Below is a small trained network, with its code and all its weights. Each question gives an input and a target symbol and asks what happens when units are switched off, that is, made to give their printed mean instead of their output.

import numpy as np


def w(rows, s, z=0):
    codes = np.array(rows[::2]) - 128.0
    scale = np.full(codes.shape[1], s)
    scale[-1] = z or s
    return codes * scale


def f(y):
    return np.maximum(y, 0)


def softmax(a):
    e = np.exp(a - a.max(-1, keepdims=True))
    return e / e.sum(-1, keepdims=True)


def log_softmax(a):
    a = a - a.max(-1, keepdims=True)
    return a - np.log(np.exp(a).sum(-1, keepdims=True))


def net(x, mask):
    ids = ['βγδζηθξσφ'.index(c) for c in x.split()]
    T = len(ids)
    res = E[ids] + P[:T]
    u = 0
    for l in range(3):
        q, k, v = (res @ M[l].T for M in (Q, K, V))
        z = softmax(np.where(np.tri(T) > 0, q @ k.T / 3**0.5, -1e9)) @ v
        res = res + np.where(mask[u], z, O[l][:, -1]) @ O[l][:, :-1]
        u += 1
        y = f(res @ A[l][:, :-1].T + A[l][:, -1])
        res = res + np.where(mask[u : u + 16], y, B[l][:, -1]) @ B[l][:, :-1]
        u += 16
    return log_softmax(res[-1] @ U[:, :-1].T + U[:, -1])


Q, K, V, O, A, B = {}, {}, {}, {}, {}, {}
E = w([
[138,142,105,214],'β',
[155,15,185,122],'γ',
[104,215,212,171],'δ',
[212,186,255,154],'ζ',
[61,185,71,89],'η',
[93,158,122,152],'θ',
[111,26,187,57],'ξ',
[52,174,252,18],'σ',
[57,153,119,41],'φ',
],0.0073)
P = w([
[255,187,112,129],'0',
[41,151,77,176],'1',
[38,155,83,157],'2',
[44,146,81,179],'3',
[48,150,61,158],'4',
[36,151,99,167],'5',
],0.0041)
Q[0] = w([
[150,101,6,88],'L0H0',
[139,92,149,91],'L0H0',
[107,145,168,143],'L0H0',
],0.02)
K[0] = w([
[7,156,159,215],'L0H0',
[142,93,93,195],'L0H0',
[196,109,88,87],'L0H0',
],0.017)
V[0] = w([
[208,91,118,85],'L0H0',
[228,208,140,253],'L0H0',
[169,162,224,185],'L0H0',
],0.00038)
O[0] = w([
[157,3,107,94,1],'L0H0',
[90,20,91,196,174],'L0H0',
[212,117,63,159,219],'L0H0',
],0.00052,5.3e-05)
A[0] = w([
[145,95,74,126,62],'L0N0',
[189,66,54,135,67],'L0N1',
[136,130,112,131,64],'L0N2',
[163,119,123,117,75],'L0N3',
[131,143,209,192,46],'L0N4',
[254,92,123,182,32],'L0N5',
[149,125,132,121,62],'L0N6',
[103,91,108,202,33],'L0N7',
[79,85,97,159,139],'L0N8',
[173,181,208,130,36],'L0N9',
[47,52,41,105,104],'L0N10',
[199,112,116,145,74],'L0N11',
[163,79,157,102,54],'L0N12',
[162,79,139,113,118],'L0N13',
[81,77,104,218,94],'L0N14',
[89,101,69,45,2],'L0N15',
],0.0078,0.0035)
B[0] = w([
[110,157,168,95,128],'L0N0',
[128,173,176,105,130],'L0N1',
[66,67,110,165,128],'L0N2',
[128,130,132,129,128],'L0N3',
[56,83,63,150,166],'L0N4',
[234,141,247,153,138],'L0N5',
[138,95,127,138,128],'L0N6',
[83,191,107,82,132],'L0N7',
[97,145,203,162,236],'L0N8',
[6,156,132,162,174],'L0N9',
[149,132,195,224,255],'L0N10',
[166,136,175,139,133],'L0N11',
[173,124,136,101,130],'L0N12',
[151,107,196,88,142],'L0N13',
[53,135,157,78,197],'L0N14',
[126,144,96,184,145],'L0N15',
],0.013,0.0016)
Q[1] = w([
[124,59,77,116],'L1H0',
[94,213,205,252],'L1H0',
[99,74,105,119],'L1H0',
],0.023)
K[1] = w([
[59,106,95,201],'L1H0',
[254,220,190,103],'L1H0',
[131,100,120,138],'L1H0',
],0.019)
V[1] = w([
[107,167,230,5],'L1H0',
[80,183,143,65],'L1H0',
[185,44,163,52],'L1H0',
],0.0033)
O[1] = w([
[3,135,124,114,250],'L1H0',
[53,79,119,123,186],'L1H0',
[117,187,181,85,101],'L1H0',
],0.0041,0.0018)
A[1] = w([
[121,103,105,113,61],'L1N0',
[133,78,61,161,50],'L1N1',
[138,103,104,138,66],'L1N2',
[136,110,103,120,88],'L1N3',
[132,120,110,123,74],'L1N4',
[165,61,77,143,37],'L1N5',
[149,109,117,136,1],'L1N6',
[124,86,92,130,79],'L1N7',
[131,75,77,125,101],'L1N8',
[128,130,126,129,106],'L1N9',
[160,7,4,147,129],'L1N10',
[128,130,113,116,84],'L1N11',
[120,104,93,127,83],'L1N12',
[152,105,91,115,59],'L1N13',
[104,43,128,89,95],'L1N14',
[131,119,115,133,95],'L1N15',
],0.014,0.0047)
B[1] = w([
[121,113,136,147,128],'L1N0',
[56,143,69,117,128],'L1N1',
[111,154,155,122,128],'L1N2',
[139,112,125,83,128],'L1N3',
[127,118,128,143,128],'L1N4',
[135,209,135,167,128],'L1N5',
[145,52,121,119,128],'L1N6',
[128,170,171,127,128],'L1N7',
[160,127,166,94,128],'L1N8',
[129,125,128,127,128],'L1N9',
[113,163,191,152,128],'L1N10',
[124,126,135,126,128],'L1N11',
[100,138,143,114,128],'L1N12',
[113,140,126,136,128],'L1N13',
[170,6,87,144,255],'L1N14',
[125,135,128,107,128],'L1N15',
],0.019,0.00061)
Q[2] = w([
[60,181,91,99],'L2H0',
[133,33,220,3],'L2H0',
[67,180,115,210],'L2H0',
],0.029)
K[2] = w([
[154,180,118,60],'L2H0',
[4,67,141,79],'L2H0',
[203,154,156,101],'L2H0',
],0.037)
V[2] = w([
[201,123,61,39],'L2H0',
[171,95,247,84],'L2H0',
[54,113,134,17],'L2H0',
],0.015)
O[2] = w([
[164,218,91,170,33],'L2H0',
[92,120,9,73,254],'L2H0',
[123,199,153,32,163],'L2H0',
],0.014,0.005)
A[2] = w([
[193,163,198,149,25],'L2N0',
[178,115,105,207,95],'L2N1',
[115,254,210,160,67],'L2N2',
[153,59,115,86,1],'L2N3',
[162,138,200,173,137],'L2N4',
[238,115,88,75,64],'L2N5',
[205,142,122,121,130],'L2N6',
[193,142,138,88,64],'L2N7',
[220,140,101,97,81],'L2N8',
[123,221,121,174,147],'L2N9',
[81,112,117,142,33],'L2N10',
[188,195,110,198,38],'L2N11',
[139,102,126,118,85],'L2N12',
[161,42,192,157,55],'L2N13',
[159,174,157,209,111],'L2N14',
[167,83,251,99,88],'L2N15',
],0.0088,0.0075)
B[2] = w([
[137,91,125,16,128],'L2N0',
[166,174,127,193,226],'L2N1',
[251,120,57,102,246],'L2N2',
[191,151,174,143,199],'L2N3',
[94,123,198,111,218],'L2N4',
[106,86,157,150,136],'L2N5',
[132,104,145,143,138],'L2N6',
[167,155,123,131,138],'L2N7',
[140,104,154,149,135],'L2N8',
[108,158,168,185,252],'L2N9',
[180,147,116,130,180],'L2N10',
[68,98,104,80,150],'L2N11',
[157,138,143,124,151],'L2N12',
[99,138,62,110,207],'L2N13',
[122,96,196,79,234],'L2N14',
[47,106,76,165,160],'L2N15',
],0.022,0.0044)
U = w([
[170,22,140,151,171],'β',
[175,103,200,96,73],'γ',
[84,191,176,61,157],'δ',
[139,153,126,229,59],'ζ',
[191,221,144,151,123],'η',
[71,133,151,175,75],'θ',
[119,168,96,145,57],'ξ',
[108,162,253,207,253],'σ',
[90,241,141,178,86],'φ',
],0.0041,0.0038)

Each question gives the input, a string of symbols that net reads in full, and the target symbol t.
The units are the heads (3 rows each of Q, K, V and O) and the neurons (one row each of A and B). Each row of codes is followed by its name. A weight is (code - 128) times the scale printed after its matrix; where a second scale follows, it is the last column's (O, A, B and U).
mask holds one flag per unit, layer by layer, with each layer's heads first. A switched-off unit (its flag False) gives its mean, the last column of its rows in O or B, instead of its output. The means were averaged over made-up inputs and are rounded, as every weight is.
A unit's drop is (log p(t) with every unit on - log p(t) with that unit switched off) / (log p(t) with every unit on - log p(t) with every unit switched off).
The circuit of an input: a set's keep is (log p(t) with only the set's units on - log p(t) with every unit switched off) / (log p(t) with every unit on - log p(t) with every unit switched off). Starting from the 12 units with the biggest drops (on a tie, the unit counted first), units are removed one at a time, each time the one whose removal leaves the highest keep (on an exact tie, the one counted first), for as long as the keep stays at least 0.8.
units of the circuit, in order: the units of the circuit, biggest drop first
most important unit: the unit with the biggest drop
top k neurons: the k neurons with the biggest drops, biggest first
top k neurons in layer l: the k neurons of layer l with the biggest drops, biggest first
drop when u is switched off: that unit's drop, to one decimal
input η γ θ η σ η, target γ: top 2 neurons -> L2N2, L0N10
input σ φ θ θ ξ ζ, target δ: most important unit -> L2H0
input ζ γ β δ, target β: units of the circuit, in order -> L2H0, L0N5
input β σ β η, target ζ: units of the circuit, in order -> L2H0, L0N5, L2N1, L1H0
input φ φ θ φ θ δ, target η: units of the circuit, in order -> L2H0, L2N2, L0N10
input ζ θ σ φ θ, target β: units of the circuit, in order -> L2H0, L0N5
input γ θ ξ ζ β, target ξ: top 2 neurons -> L0N5, L0N13
input ζ η φ, target β: top 2 neurons -> L0N5, L0N9
input η η θ, target γ: top 2 neurons -> L2N2, L0N10
input δ φ γ θ φ φ, target θ: top 2 neurons in layer 2 -> L2N15, L2N13
input θ γ β, target σ: top 2 neurons in layer 0 -> L0N8, L0N10
input η φ σ ξ θ β, target γ: top 3 neurons in layer 2 -> L2N2, L2N14, L2N0
input η φ θ γ ζ, target γ: top 2 neurons in layer 0 -> L0N9, L0N10
input φ ζ φ β, target η: top 3 neurons -> L2N2, L0N10, L0N8
input ξ ζ φ θ θ ζ, target φ: most important unit -> L2H0
input ζ θ φ θ β, target β: top 3 neurons in layer 0 -> L0N5, L0N9, L0N11
input δ β σ ζ γ ξ, target β: top 2 neurons -> L1N14, L2N9
input β β ξ ζ, target ζ: top 2 neurons -> L0N5, L2N1
input σ φ θ φ φ σ, target δ: drop when L2H0 is switched off -> 0.8
input σ θ θ η θ δ, target δ: drop when L1H0 is switched off -> 0.1
input σ ζ β ζ, target δ: most important unit -> L0N4
input φ η η γ φ, target η: drop when L2N2 is switched off -> 0.9
input ζ ξ σ ξ η, target β: drop when L0N1 is switched off -> 0.0
input θ φ θ ξ θ, target σ: top 2 neurons in layer 0 -> L0N10, L0N8
input θ θ ζ θ β φ, target σ: top 4 neurons in layer 0 -> L0N10, L0N8, L0N14, L0N9
input φ θ θ γ ζ ζ, target η: top 3 neurons in layer 0 -> L0N9, L0N10, L0N8
